Small tables with named rows and columns. After each table, cells are looked up by row and column.

zole
         kekave  lat  zap  bidor  nabolad  nef  rufiso  giz  pota
sibenal     -30  -34  -80    -21       49  -82     -83   47    46
geditu       48  -80   48     48      -82   49      48  -82    31
kidun        50  -82   49     48      -82   47      49  -81    48
vif         -83   45  -79    -81       47  -80     -82   47   -70
luta         44  -84   47     47      -83   49      48  -81    21
vidos       -81   49  -82    -81       46  -79     -82   48   -83
kog         -80   47  -81    -81       47  -79     -78   47   -81
katav       -80   47  -82    -82       47  -81     -79   47   -70
senob        48  -82   48     50      -83   47      49  -81    38
pizumav     -81   49  -81    -81       47  -83     -82   49   -74
beruni      -72   48   45    -81      -83   48      45  -81   -81
lan          51  -81  -76     48       48  -82     -79   49    48
beg          48  -80   48     49      -80   48      46  -80    32
vezitu       46  -81   48     49      -83   49      49  -81    30

kog, rufiso: -78
vif, nef: -80
pizumav, rufiso: -82
sibenal, zap: -80
vezitu, zap: 48
lan, giz: 49
beg, pota: 32
lan, rufiso: -79
kidun, zap: 49
sibenal, kekave: -30
beruni, giz: -81
vezitu, rufiso: 49
sibenal, nef: -82
katav, nef: -81
kog, nabolad: 47
geditu, rufiso: 48
luta, rufiso: 48
beg, bidor: 49
vidos, giz: 48
vidos, nabolad: 46
Which row has the largest bidor? senob

pezup.csv
,nagiraf,punu,sel
romud,3.7,2.7,1.9
mesez,2.1,1.7,5.5
sir,4.1,6.3,9.4

What is the nagiraf of sir in pezup?
4.1
What is the nagiraf of mesez in pezup?
2.1
What is the sel of sir in pezup?
9.4
What is the punu of sir in pezup?
6.3
What is the punu of romud in pezup?
2.7
What is the sel of mesez in pezup?
5.5
What is the punu of mesez in pezup?
1.7
What is the nagiraf of romud in pezup?
3.7
What is the sel of romud in pezup?
1.9
Row with the largest punu: sir

puz:
           bagu     feb  kosaga  birekal    tonu   pugin
sez       29.08  -26.14   17.08    33.09  -47.69  -16.39
luzude   -26.19   44.75   12.30   -23.91   27.07   62.75
lizotid  -22.35  -34.95  -33.35    12.96  -15.19   12.96
sev       41.91   11.95    5.32    -7.11   54.29   17.64
lugi       3.30   16.54  -53.95   -36.78  -39.63   26.45
salifab  -31.20   24.09   31.63   -29.91  -57.13    6.39

What is the bagu of salifab in puz? -31.20
What is the feb of salifab in puz? 24.09
What is the pugin of lizotid in puz? 12.96
What is the feb of luzude in puz? 44.75
What is the bagu of luzude in puz? -26.19
What is the kosaga of lugi in puz? -53.95
What is the kosaga of luzude in puz? 12.30
What is the tonu of sez in puz? -47.69
What is the kosaga of sev in puz? 5.32

ret =
         disami  kapuras   gev   veg  lupotu   nol   vev   peb  zinefu
los         255     -301   102   328       8    98    76   -58     204
sufalo     -206      344   251  -276    -267   244   276  -168    -390
furo        283     -294   -71   334     161   -82   -86   122     256
pip         137      -60   284   140    -255   295   298  -234    -181
zur        -812      737  -428  -732     452  -424  -423   497     194
sib         532     -445   295   535    -215   308   288  -261     -89
ril        -355      407  -207  -361     236  -216  -205   275      -4
dateg       479     -368   369   445    -273   374   352  -319    -182
galug      -110      209   134  -156    -133   125   159   -47    -197
setafir     179      -88   602   145    -599   601   627  -528    -404
beb        -679      560  -784  -566     828  -800  -790   848     504

What is the zinefu of sufalo in ret? -390
What is the veg of los in ret? 328
What is the kapuras of galug in ret? 209
What is the nol of sufalo in ret? 244
What is the zinefu of los in ret? 204
What is the lupotu of furo in ret? 161
What is the nol of dateg in ret? 374
What is the veg of ril in ret? -361
What is the kapuras of ril in ret? 407

Table nud
,sorinol,vok,nomuga,rimek,magena,guvete,vilonev,birupit,zami
ponuba,83,140,78,101,120,107,98,113,88
fered,270,64,3,306,121,379,401,91,146
gav,-97,352,-195,542,245,-18,529,371,385
lam,355,32,-44,424,129,528,571,77,179
talobu,-306,676,-528,-18,393,115,-101,285,-160

ponuba, birupit => 113
lam, vilonev => 571
lam, magena => 129
fered, guvete => 379
gav, rimek => 542
talobu, zami => -160
fered, vilonev => 401
lam, vok => 32
ponuba, sorinol => 83
ponuba, vilonev => 98
Which row has the largest rimek? gav

Table nameno
	lopa	vab	bibabok	pabeket	zul
vudo	244	14	249	247	15
tisas	13	111	26	61	242
voget	241	245	17	19	241

What is the vab of tisas in nameno? 111
What is the zul of voget in nameno? 241
What is the bibabok of vudo in nameno? 249
What is the zul of vudo in nameno? 15
What is the pabeket of vudo in nameno? 247
What is the pabeket of voget in nameno? 19
What is the lopa of vudo in nameno? 244
What is the lopa of tisas in nameno? 13
What is the vab of vudo in nameno? 14
What is the lopa of voget in nameno? 241
What is the bibabok of voget in nameno? 17
Row with the largest vab: voget

